Below are the code and all the weights of a small trained network. Each question names an input and a target symbol and asks about switching units off, where a switched-off unit gives its printed mean instead of its output.

import numpy as np


def w(rows, s, z=0):
    codes = np.array(rows[::2]) - 128.0
    scale = np.full(codes.shape[1], s)
    scale[-1] = z or s
    return codes * scale


def f(y):
    return y / 2 * (1 + np.tanh(0.7978845608 * (y + 0.044715 * y**3)))


def softmax(a):
    e = np.exp(a - a.max(-1, keepdims=True))
    return e / e.sum(-1, keepdims=True)


def log_softmax(a):
    a = a - a.max(-1, keepdims=True)
    return a - np.log(np.exp(a).sum(-1, keepdims=True))


def net(x, mask):
    ids = ['ΔΛΞΣΨΩαβγεζητφ'.index(c) for c in x.split()]
    T = len(ids)
    res = E[ids] + P[:T]
    u = 0
    for l in range(2):
        r = res
        for j in range(2):
            rows = slice(2 * j, 2 * j + 2)
            q, k, v = (r @ M[l][rows].T for M in (Q, K, V))
            z = softmax(np.where(np.tri(T) > 0, q @ k.T / 2**0.5, -1e9)) @ v
            o = O[l][rows]
            res = res + np.where(mask[u + j], z, o[:, -1]) @ o[:, :-1]
        u += 2
        y = f(res @ A[l][:, :-1].T + A[l][:, -1])
        res = res + np.where(mask[u : u + 4], y, B[l][:, -1]) @ B[l][:, :-1]
        u += 4
    return log_softmax(res[-1] @ U[:, :-1].T + U[:, -1])


Q, K, V, O, A, B = {}, {}, {}, {}, {}, {}
E = w([
[118,178,216,122,9,70,86,176,95,183],'Δ',
[81,225,150,157,162,158,102,160,92,121],'Λ',
[93,203,126,172,158,69,140,136,106,203],'Ξ',
[97,143,160,164,135,106,147,180,115,153],'Σ',
[94,105,169,140,120,149,189,187,128,110],'Ψ',
[108,100,139,118,96,53,196,109,164,159],'Ω',
[92,162,152,136,160,67,133,93,171,90],'α',
[96,132,89,126,158,131,164,93,118,132],'β',
[121,120,112,91,100,81,83,57,97,161],'γ',
[118,97,103,155,143,176,88,156,91,99],'ε',
[143,42,102,134,105,128,121,140,82,166],'ζ',
[123,51,113,102,120,170,194,121,143,74],'η',
[108,125,82,105,149,138,91,49,124,59],'τ',
[143,70,136,124,110,88,93,95,116,86],'φ',
],0.012)
P = w([
[52,167,101,87,109,125,127,205,132,147],'0',
[47,123,161,169,106,146,133,107,114,147],'1',
[79,150,161,182,83,196,122,95,182,172],'2',
[69,105,111,98,147,56,141,153,51,85],'3',
[127,140,68,30,146,59,119,215,116,94],'4',
[124,67,167,196,154,110,130,44,89,99],'5',
[184,102,164,232,122,179,112,34,179,131],'6',
[146,59,123,127,197,27,129,98,37,51],'7',
[173,146,72,63,205,10,117,193,69,66],'8',
],0.011)
Q[0] = w([
[232,194,72,79,124,148,113,193,211,135],'L0H1',
[97,131,109,90,139,80,142,164,74,96],'L0H1',
[63,96,114,84,165,37,153,142,3,74],'L0H2',
[59,78,185,231,110,149,147,33,97,135],'L0H2',
],0.012)
K[0] = w([
[38,254,198,142,72,159,165,173,136,226],'L0H1',
[213,57,165,228,157,176,118,9,141,137],'L0H1',
[239,68,143,209,167,164,132,2,78,92],'L0H2',
[203,71,61,42,207,64,131,145,19,55],'L0H2',
],0.009)
V[0] = w([
[99,109,165,121,200,85,125,139,94,120],'L0H1',
[100,108,129,167,169,144,143,104,102,177],'L0H1',
[83,52,57,93,76,152,75,103,172,99],'L0H2',
[128,91,7,94,166,190,181,115,72,255],'L0H2',
],0.0082)
O[0] = w([
[103,129,184,163,116,109,121,108,114,92,251],'L0H1',
[137,137,172,109,165,93,150,146,62,110,235],'L0H1',
[2,94,125,100,159,146,156,99,53,174,170],'L0H2',
[230,147,149,120,179,156,207,97,21,186,93],'L0H2',
],0.0089,0.0019)
A[0] = w([
[215,178,95,84,62,179,43,155,197,122,95],'L0N1',
[167,80,130,73,74,115,153,103,77,117,204],'L0N2',
[60,91,244,164,186,217,85,19,184,253,254],'L0N3',
[75,150,138,41,198,47,57,127,126,218,180],'L0N4',
],0.0036,0.0021)
B[0] = w([
[141,119,94,52,111,222,88,116,207,246,108],'L0N1',
[125,111,207,100,163,90,152,123,68,115,161],'L0N2',
[100,133,163,254,54,143,173,42,67,113,252],'L0N3',
[85,157,107,118,70,75,155,146,34,94,201],'L0N4',
],0.0044,0.0033)
Q[1] = w([
[112,120,92,31,180,45,120,207,87,73],'L1H1',
[18,84,254,226,155,51,176,70,9,39],'L1H1',
[61,102,135,75,180,13,147,186,31,32],'L1H2',
[207,148,20,16,154,121,93,212,184,155],'L1H2',
],0.0097)
K[1] = w([
[155,85,166,246,105,187,114,22,158,134],'L1H1',
[164,1,71,149,189,78,94,91,108,58],'L1H1',
[174,32,161,194,129,152,102,17,133,76],'L1H2',
[103,220,170,200,79,183,151,124,168,229],'L1H2',
],0.0098)
V[1] = w([
[124,137,111,147,162,255,69,188,79,70],'L1H1',
[116,87,157,183,127,121,173,232,146,177],'L1H1',
[109,115,110,116,192,189,233,123,185,42],'L1H2',
[161,6,154,84,56,169,149,151,113,108],'L1H2',
],0.01)
O[1] = w([
[124,3,181,111,183,139,44,96,78,77,79],'L1H1',
[188,101,73,174,117,105,118,132,103,61,252],'L1H1',
[112,130,162,65,56,199,138,113,84,64,132],'L1H2',
[107,38,34,143,100,188,118,179,62,158,102],'L1H2',
],0.014,0.0028)
A[1] = w([
[29,107,196,20,155,156,137,67,160,188,2],'L1N1',
[193,129,253,73,185,102,63,95,177,123,21],'L1N2',
[30,67,152,92,127,184,151,132,20,175,61],'L1N3',
[113,217,116,132,197,92,148,97,239,201,71],'L1N4',
],0.0064,0.0069)
B[1] = w([
[152,178,132,209,126,175,79,250,67,123,153],'L1N1',
[120,118,47,134,175,233,188,162,140,113,160],'L1N2',
[177,176,101,98,131,126,82,88,189,158,255],'L1N3',
[160,46,162,82,84,177,117,183,121,129,227],'L1N4',
],0.012,0.0086)
U = w([
[132,99,102,146,122,122,99,152,170,147,46],'Δ',
[100,118,113,129,165,156,150,133,157,111,137],'Λ',
[214,131,153,113,133,144,141,141,125,128,2],'Ξ',
[190,174,118,169,141,61,113,112,194,94,155],'Σ',
[92,82,119,141,84,149,125,155,57,77,132],'Ψ',
[123,171,78,147,78,139,191,147,136,135,65],'Ω',
[80,136,170,101,87,123,107,129,197,96,125],'α',
[133,171,182,88,148,131,199,82,72,129,227],'β',
[103,79,167,106,131,138,151,147,94,179,136],'γ',
[116,85,181,99,173,108,73,99,136,132,174],'ε',
[171,117,80,159,172,128,159,130,72,176,75],'ζ',
[153,151,101,91,98,145,114,100,151,135,100],'η',
[124,160,134,143,130,146,97,152,119,141,83],'τ',
[1,123,86,139,123,108,122,115,180,152,244],'φ',
],0.0078,0.0053)

Each question gives the input, a string of symbols that net reads in full, and the target symbol t.
The units are the heads (2 rows each of Q, K, V and O) and the neurons (one row each of A and B). Each row of codes is followed by its name. A weight is (code - 128) times the scale printed after its matrix; where a second scale follows, it is the last column's (O, A, B and U).
mask holds one flag per unit, layer by layer, with each layer's heads first. A switched-off unit (its flag False) gives its mean, the last column of its rows in O or B, instead of its output. The means were averaged over made-up inputs and are rounded, as every weight is.
A unit's drop is (log p(t) with every unit on - log p(t) with that unit switched off) / (log p(t) with every unit on - log p(t) with every unit switched off).
The circuit of an input: a set's keep is (log p(t) with only the set's units on - log p(t) with every unit switched off) / (log p(t) with every unit on - log p(t) with every unit switched off). Starting from all 12 units, units are removed one at a time, each time the one whose removal leaves the highest keep (on an exact tie, the one counted first), for as long as the keep stays at least 0.8.
circuit, biggest first: the units of the circuit, biggest drop first
most important unit: the unit with the biggest drop
top k neurons: the k neurons with the biggest drops, biggest first
which heads matter: for each layer, one digit per head in row order, 1 if its drop is at least 0.15 and else 0, layers parted by /
input Ω τ β, target Ω: most important unit : L1H1
input Ψ Σ Σ Σ Ψ Σ ε, target Ψ: circuit, biggest first : [L1H2 L1H1]
input β Σ γ Δ, target γ: which heads matter : 00 / 11
input Σ Σ Σ Λ Σ Ψ α Σ Ψ, target α: which heads matter : 01 / 11
input Σ Σ Ψ Δ Ψ Ψ Σ Σ, target Ψ: top 2 neurons : [L1N3 L0N3]
input Σ Σ ζ Σ, target ζ: circuit, biggest first : [L1H2 L0H2]
input γ Σ ζ Σ Σ Λ τ Ω, target τ: top 2 neurons : [L1N1 L1N3]
input Δ β β Σ Ξ γ, target γ: circuit, biggest first : [L1H1 L1N4 L1H2]
input Ψ Ψ Ψ Ψ Ω Σ, target Ω: circuit, biggest first : [L1H1 L0H1]
input Ψ Λ ε τ Σ, target ε: which heads matter : 00 / 10
input Σ ε Σ, target Σ: circuit, biggest first : [L1H2 L0H2]
input Σ Σ α Σ, target α: circuit, biggest first : [L1H2 L0H2 L1H1 L1N4]
input α Ψ Σ Ψ Σ φ τ Δ, target φ: top 2 neurons : [L0N1 L1N4]
input Λ Ω Δ Σ Ω, target Δ: which heads matter : 01 / 01
input Ω Σ η Σ Δ Ξ Ω Ψ, target Ω: circuit, biggest first : [L1H1 L0N3]
input Ψ Σ Ω, target Ψ: circuit, biggest first : [L1H1 L1H2]
input Σ Λ Λ, target Σ: circuit, biggest first : [L1H1 L1H2]
input Λ Σ Σ, target Λ: most important unit : L1N2
input φ Ω ε Ψ Δ ε Σ, target Δ: which heads matter : 01 / 01
input Ψ Ψ Ω Ψ γ, target Ω: which heads matter : 00 / 10
input β β Σ Σ Σ Ψ γ η, target η: most important unit : L1N3
input η Σ α, target η: circuit, biggest first : [L1N3 L1H2 L0H2]
input ζ Σ Ψ Λ Σ Ψ, target Ψ: which heads matter : 01 / 11
input Σ β Ω Σ Σ Ω β, target Σ: circuit, biggest first : [L1H1 L1H2]
input Ψ Σ Σ γ β β Ψ Ψ Ψ, target Ψ: circuit, biggest first : [L1H2 L0H2]
input τ η Ψ Ψ Σ η τ Ψ, target τ: top 3 neurons : [L1N1 L1N3 L0N3]
